Below are the code and all the weights of a small trained network. Each question names an input and a target symbol and asks about switching units off, where a switched-off unit gives its printed mean instead of its output.

import numpy as np


def w(rows, s, z=0):
    codes = np.array(rows[::2]) - 128.0
    scale = np.full(codes.shape[1], s)
    scale[-1] = z or s
    return codes * scale


def norm(h):
    return h / np.sqrt((h * h).mean(-1, keepdims=True) + 1e-5)


def f(y):
    return y / 2 * (1 + np.tanh(0.7978845608 * (y + 0.044715 * y**3)))


def softmax(a):
    e = np.exp(a - a.max(-1, keepdims=True))
    return e / e.sum(-1, keepdims=True)


def log_softmax(a):
    a = a - a.max(-1, keepdims=True)
    return a - np.log(np.exp(a).sum(-1, keepdims=True))


def net(x, mask):
    ids = ['ΠΦΩεθτ'.index(c) for c in x.split()]
    T = len(ids)
    res = E[ids] + P[:T]
    r = norm(res)
    for j in range(2):
        rows = slice(2 * j, 2 * j + 2)
        q, k, v = (r @ M[0][rows].T for M in (Q, K, V))
        z = softmax(np.where(np.tri(T) > 0, q @ k.T / 2**0.5, -1e9)) @ v
        o = O[0][rows]
        res = res + np.where(mask[j], z, o[:, -1]) @ o[:, :-1]
    y = f(norm(res) @ A[0][:, :-1].T + A[0][:, -1])
    res = res + np.where(mask[2:6], y, B[0][:, -1]) @ B[0][:, :-1]
    return log_softmax(norm(res)[-1] @ U[:, :-1].T + U[:, -1])


Q, K, V, O, A, B = {}, {}, {}, {}, {}, {}
E = w([
[97,172,181,113],'Π',
[75,166,75,207],'Φ',
[167,92,113,192],'Ω',
[193,7,208,79],'ε',
[127,57,157,179],'θ',
[153,163,174,154],'τ',
],0.021)
P = w([
[180,78,39,3],'0',
[121,169,148,127],'1',
[115,167,145,148],'2',
[110,156,167,143],'3',
[119,167,142,132],'4',
[117,175,147,142],'5',
[119,162,152,131],'6',
[115,176,162,140],'7',
[109,174,158,140],'8',
[101,155,155,149],'9',
[104,156,160,136],'10',
[101,163,153,131],'11',
[107,153,156,129],'12',
[115,168,150,137],'13',
],0.0069)
Q[0] = w([
[209,52,155,160],'h0',
[145,167,245,63],'h0',
[144,143,39,3],'h1',
[124,74,192,195],'h1',
],0.036)
K[0] = w([
[175,40,161,177],'h0',
[165,169,252,101],'h0',
[86,132,240,224],'h1',
[151,167,69,76],'h1',
],0.038)
V[0] = w([
[225,187,193,174],'h0',
[18,168,171,6],'h0',
[150,39,105,14],'h1',
[12,122,204,125],'h1',
],0.018)
O[0] = w([
[61,32,110,88,166],'h0',
[141,197,45,78,45],'h0',
[8,152,140,109,152],'h1',
[136,101,51,76,3],'h1',
],0.017,0.0042)
A[0] = w([
[139,79,213,11,166],'n0',
[105,110,128,227,252],'n1',
[150,244,217,3,189],'n2',
[235,160,153,116,123],'n3',
],0.023,0.0034)
B[0] = w([
[198,138,112,109,183],'n0',
[160,118,56,129,246],'n1',
[96,34,212,143,181],'n2',
[141,252,137,85,211],'n3',
],0.032,0.014)
U = w([
[90,60,5,3,41],'Π',
[197,156,200,98,252],'Φ',
[109,86,205,233,50],'Ω',
[55,210,72,165,228],'ε',
[136,78,132,193,55],'θ',
[2,142,201,91,153],'τ',
],0.008,0.0037)

Each question gives the input, a string of symbols that net reads in full, and the target symbol t.
The units are the heads (2 rows each of Q, K, V and O) and the neurons (one row each of A and B). Each row of codes is followed by its name. A weight is (code - 128) times the scale printed after its matrix; where a second scale follows, it is the last column's (O, A, B and U).
mask holds one flag per unit, heads first, then neurons. A switched-off unit (its flag False) gives its mean, the last column of its rows in O or B, instead of its output. The means were averaged over made-up inputs and are rounded, as every weight is.
A unit's drop is (log p(t) with every unit on - log p(t) with that unit switched off) / (log p(t) with every unit on - log p(t) with every unit switched off).
The circuit of an input: a set's keep is (log p(t) with only the set's units on - log p(t) with every unit switched off) / (log p(t) with every unit on - log p(t) with every unit switched off). Starting from all 6 units, units are removed one at a time, each time the one whose removal leaves the highest keep (on an exact tie, the one counted first), for as long as the keep stays at least 0.8.
circuit, biggest first: the units of the circuit, biggest drop first
k most important neurons: the k neurons with the biggest drops, biggest first
heads that matter: for each layer, one digit per head in row order, 1 if its drop is at least 0.15 and else 0, layers parted by /
drop when u is switched off: that unit's drop, to one decimal
input ε Φ ε Φ Φ θ Φ Φ Φ τ, target τ: heads that matter -> 01
input Π Φ Φ Φ Ω ε τ, target Π: heads that matter -> 10
input ε Ω Φ Φ τ τ θ Π Π, target τ: circuit, biggest first -> h1
input Ω τ Π θ Ω Π Φ ε Φ Π θ, target Ω: heads that matter -> 01
input Φ Π Φ Π Φ ε ε Π Φ Φ Φ Φ Ω θ, target θ: circuit, biggest first -> h0, n1
input τ Π τ ε Π Φ Φ θ, target θ: heads that matter -> 00
input Ω ε ε Π, target τ: heads that matter -> 10
input ε Π ε ε ε Π Φ Φ Ω, target Ω: heads that matter -> 10
input Ω Π Φ ε ε ε Φ τ, target Π: 3 most important neurons -> n2, n0, n3
input Π θ Φ θ Ω ε Φ ε Φ Φ Π Ω ε, target Π: drop when n0 is switched off -> -0.3
input ε Π Π Φ Π Φ Φ θ ε Φ Π τ Φ, target τ: drop when h0 is switched off -> 0.0
input Ω θ Φ θ Π Φ Φ ε θ Φ ε Φ, target Ω: drop when n3 is switched off -> 0.5
